Here is a tiny trained network, its code and every weight. The questions are about switching its units off for an input and a class, where a switched-off unit gives its printed mean instead of its output.

import numpy as np


def w(rows, s, z=0):
    codes = np.array(rows[::2]) - 128.0
    scale = np.full(codes.shape[1], s)
    scale[-1] = z or s
    return codes * scale


def f(y):
    return np.maximum(y, 0)


def log_softmax(a):
    a = a - a.max(-1, keepdims=True)
    return a - np.log(np.exp(a).sum(-1, keepdims=True))


def net(x, mask):
    res = np.array(x, float).reshape(1, 8) / 4 @ E
    y = f(res @ A[0][:, :-1].T + A[0][:, -1])
    res = res + np.where(mask, y, B[0][:, -1]) @ B[0][:, :-1]
    return log_softmax(res[-1] @ U[:, :-1].T + U[:, -1])


A, B = {}, {}
E = w([
[158,71,83,117],'x0',
[96,77,46,117],'x1',
[70,187,137,45],'x2',
[216,96,224,77],'x3',
[170,156,142,160],'x4',
[236,104,154,112],'x5',
[254,207,84,207],'x6',
[145,134,61,30],'x7',
],0.0092)
A[0] = w([
[66,50,54,60,130],'n0',
[145,132,69,25,220],'n1',
[131,57,182,80,166],'n2',
[81,146,214,204,254],'n3',
[6,119,148,143,185],'n4',
[132,222,164,88,189],'n5',
[160,106,73,167,217],'n6',
[82,76,67,75,103],'n7',
[45,144,143,220,151],'n8',
[146,39,204,97,179],'n9',
],0.013,0.0054)
B[0] = w([
[71,58,172,119,246],'n0',
[98,131,199,159,235],'n1',
[160,134,180,61,216],'n2',
[164,149,77,107,238],'n3',
[84,164,56,33,253],'n4',
[133,247,136,165,214],'n5',
[125,53,128,195,206],'n6',
[76,74,171,118,211],'n7',
[121,107,48,107,213],'n8',
[177,131,160,63,228],'n9',
],0.012,0.013)
U = w([
[227,66,84,248,253],'0',
[119,214,131,184,139],'1',
[181,118,171,89,108],'2',
[23,86,171,125,94],'3',
[77,130,48,96,28],'4',
],0.014,0.0022)

Each question gives the input, the list of numbers given to net, and the class t.
The units are the neurons (one row each of A and B). Each row of codes is followed by its name. A weight is (code - 128) times the scale printed after its matrix; where a second scale follows, it is the last column's (A, B and U).
mask holds one flag per neuron, in row order. A switched-off neuron (its flag False) gives its mean, the last column of its row in B, instead of its output. The means were averaged over made-up inputs and are rounded, as every weight is.
A unit's drop is (log p(t) with every unit on - log p(t) with that unit switched off) / (log p(t) with every unit on - log p(t) with every unit switched off).
The circuit of an input: a set's keep is (log p(t) with only the set's units on - log p(t) with every unit switched off) / (log p(t) with every unit on - log p(t) with every unit switched off). Starting from all 10 units, units are removed one at a time, each time the one whose removal leaves the highest keep (on an exact tie, the one counted first), for as long as the keep stays at least 0.8.
circuit, biggest first: the units of the circuit, biggest drop first
unit that matters most: the unit with the biggest drop
top k neurons: the k neurons with the biggest drops, biggest first
drop of u: that unit's drop, to one decimal
input [-1,2,8,6,0,8,6,-1], class 1: circuit, biggest first -> [n5; n0]
input [4,3,5,2,6,1,-7,-6], class 2: unit that matters most -> n9
input [-6,7,-1,7,6,7,4,-3], class 0: circuit, biggest first -> [n4; n6]
input [-8,-3,1,7,-1,-5,-5,8], class 2: top 2 neurons -> [n2; n9]
input [1,5,-2,8,-5,-2,5,7], class 3: circuit, biggest first -> [n1; n3]
input [-3,-5,6,0,5,7,-3,-1], class 1: top 2 neurons -> [n5; n0]
input [-4,-7,-3,2,1,-5,7,-6], class 0: top 4 neurons -> [n4; n8; n3; n1]
input [-2,4,5,-2,-2,7,8,6], class 1: top 2 neurons -> [n1; n5]
input [3,-5,-5,5,1,-6,-8,-8], class 4: top 4 neurons -> [n4; n8; n3; n1]
input [-2,5,7,5,-8,-4,6,-6], class 4: drop of n1 -> 0.7
input [-3,-8,0,7,-5,-7,-6,-3], class 2: drop of n9 -> 0.7
input [5,7,-2,-4,-2,-5,7,3], class 3: drop of n3 -> 0.1
input [-1,3,-1,-7,8,-3,5,4], class 0: drop of n4 -> 0.1
input [-6,5,-3,-7,0,-3,8,-6], class 0: circuit, biggest first -> [n6]
